Below is a small trained network, with its code and all its weights. Each question gives an input and a class and asks what happens when units are switched off, that is, made to give their printed mean instead of their output.

import numpy as np


def w(rows, s, z=0):
    codes = np.array(rows[::2]) - 128.0
    scale = np.full(codes.shape[1], s)
    scale[-1] = z or s
    return codes * scale


def norm(h):
    return h / np.sqrt((h * h).mean(-1, keepdims=True) + 1e-5)


def f(y):
    return y / 2 * (1 + np.tanh(0.7978845608 * (y + 0.044715 * y**3)))


def log_softmax(a):
    a = a - a.max(-1, keepdims=True)
    return a - np.log(np.exp(a).sum(-1, keepdims=True))


def net(x, mask):
    res = np.array(x, float).reshape(1, 5) / 4 @ E
    u = 0
    for l in range(3):
        y = f(norm(res) @ A[l][:, :-1].T + A[l][:, -1])
        res = res + np.where(mask[u : u + 3], y, B[l][:, -1]) @ B[l][:, :-1]
        u += 3
    return log_softmax(norm(res)[-1] @ U[:, :-1].T + U[:, -1])


A, B = {}, {}
E = w([
[54,74,206,136,64],'x0',
[56,179,2,150,129],'x1',
[153,121,116,131,140],'x2',
[31,183,113,209,120],'x3',
[223,110,194,208,100],'x4',
],0.0062)
A[0] = w([
[154,89,176,111,133,4],'0.n1',
[66,92,50,150,2,113],'0.n2',
[111,38,61,104,237,163],'0.n3',
],0.009,0.0031)
B[0] = w([
[167,194,192,66,152,165],'0.n1',
[198,250,107,89,55,251],'0.n2',
[127,85,91,163,134,224],'0.n3',
],0.013,0.0032)
A[1] = w([
[61,170,173,36,9,14],'1.n1',
[215,103,253,254,136,251],'1.n2',
[145,185,82,229,169,250],'1.n3',
],0.0057,0.0029)
B[1] = w([
[154,2,101,41,153,155],'1.n1',
[50,172,102,138,90,254],'1.n2',
[68,101,150,203,78,197],'1.n3',
],0.011,0.0059)
A[2] = w([
[98,38,104,175,182,11],'2.n1',
[72,1,127,186,22,252],'2.n2',
[128,45,167,122,91,48],'2.n3',
],0.0097,0.003)
B[2] = w([
[168,48,186,33,253,139],'2.n1',
[103,142,45,126,86,255],'2.n2',
[162,195,130,140,150,137],'2.n3',
],0.014,0.0064)
U = w([
[181,186,247,80,137,1],'0',
[47,188,62,233,81,240],'1',
[147,36,30,107,185,73],'2',
],0.012,0.0032)

Each question gives the input, the list of numbers given to net, and the class t.
The units are the neurons (one row each of A and B). Each row of codes is followed by its name. A weight is (code - 128) times the scale printed after its matrix; where a second scale follows, it is the last column's (A, B and U).
mask holds one flag per neuron, layer by layer. A switched-off neuron (its flag False) gives its mean, the last column of its row in B, instead of its output. The means were averaged over made-up inputs and are rounded, as every weight is.
A unit's drop is (log p(t) with every unit on - log p(t) with that unit switched off) / (log p(t) with every unit on - log p(t) with every unit switched off).
The circuit of an input: a set's keep is (log p(t) with only the set's units on - log p(t) with every unit switched off) / (log p(t) with every unit on - log p(t) with every unit switched off). Starting from all 9 units, units are removed one at a time, each time the one whose removal leaves the highest keep (on an exact tie, the one counted first), for as long as the keep stays at least 0.8.
circuit, biggest first: the units of the circuit, biggest drop first
unit that matters most: the unit with the biggest drop
top k neurons: the k neurons with the biggest drops, biggest first
k most important neurons of layer l: the k neurons of layer l with the biggest drops, biggest first
drop of u: that unit's drop, to one decimal
input [2,-2,7,-5,-1], class 0: top 3 neurons : (0.n1 1.n3 2.n2)
input [4,-1,-1,-5,-2], class 0: circuit, biggest first : (0.n1 2.n2)
input [2,1,-4,-8,6], class 0: top 3 neurons : (0.n1 1.n3 2.n2)
input [-2,-4,3,1,0], class 0: circuit, biggest first : (2.n2)
input [-4,-3,6,6,-6], class 2: 2 most important neurons of layer 0 : (0.n2 0.n3)
input [4,-6,-8,-2,-4], class 0: circuit, biggest first : (0.n1 1.n3)
input [6,7,-2,-5,6], class 0: circuit, biggest first : (0.n2 2.n2)
input [-7,-2,6,4,-7], class 2: circuit, biggest first : (2.n1 0.n2 1.n2)
input [-3,-4,5,0,-3], class 2: circuit, biggest first : (2.n1 0.n2)
input [5,4,-4,0,-1], class 0: circuit, biggest first : (0.n2 2.n2)
input [-4,-7,-4,8,-6], class 2: circuit, biggest first : (1.n2 0.n2 2.n1)
input [2,-3,-7,-3,3], class 0: top 4 neurons : (0.n1 1.n3 0.n3 2.n2)
input [1,1,-8,0,-8], class 2: 2 most important neurons of layer 1 : (1.n1 1.n2)
input [-8,-6,-1,-2,1], class 0: circuit, biggest first : (2.n2)
input [-5,3,7,1,-7], class 2: top 4 neurons : (0.n3 1.n2 2.n1 0.n2)
input [3,-1,4,-1,-6], class 2: top 2 neurons : (1.n2 1.n3)
input [-3,-2,-5,-3,5], class 0: top 4 neurons : (0.n1 2.n2 0.n3 1.n3)
input [2,-8,6,4,-7], class 2: drop of 2.n2 : -0.1
input [0,-8,-3,1,-4], class 0: drop of 0.n1 : 0.1
input [2,0,-7,-7,-6], class 2: drop of 1.n2 : 0.4
input [-4,0,4,-2,-4], class 2: unit that matters most : 2.n1
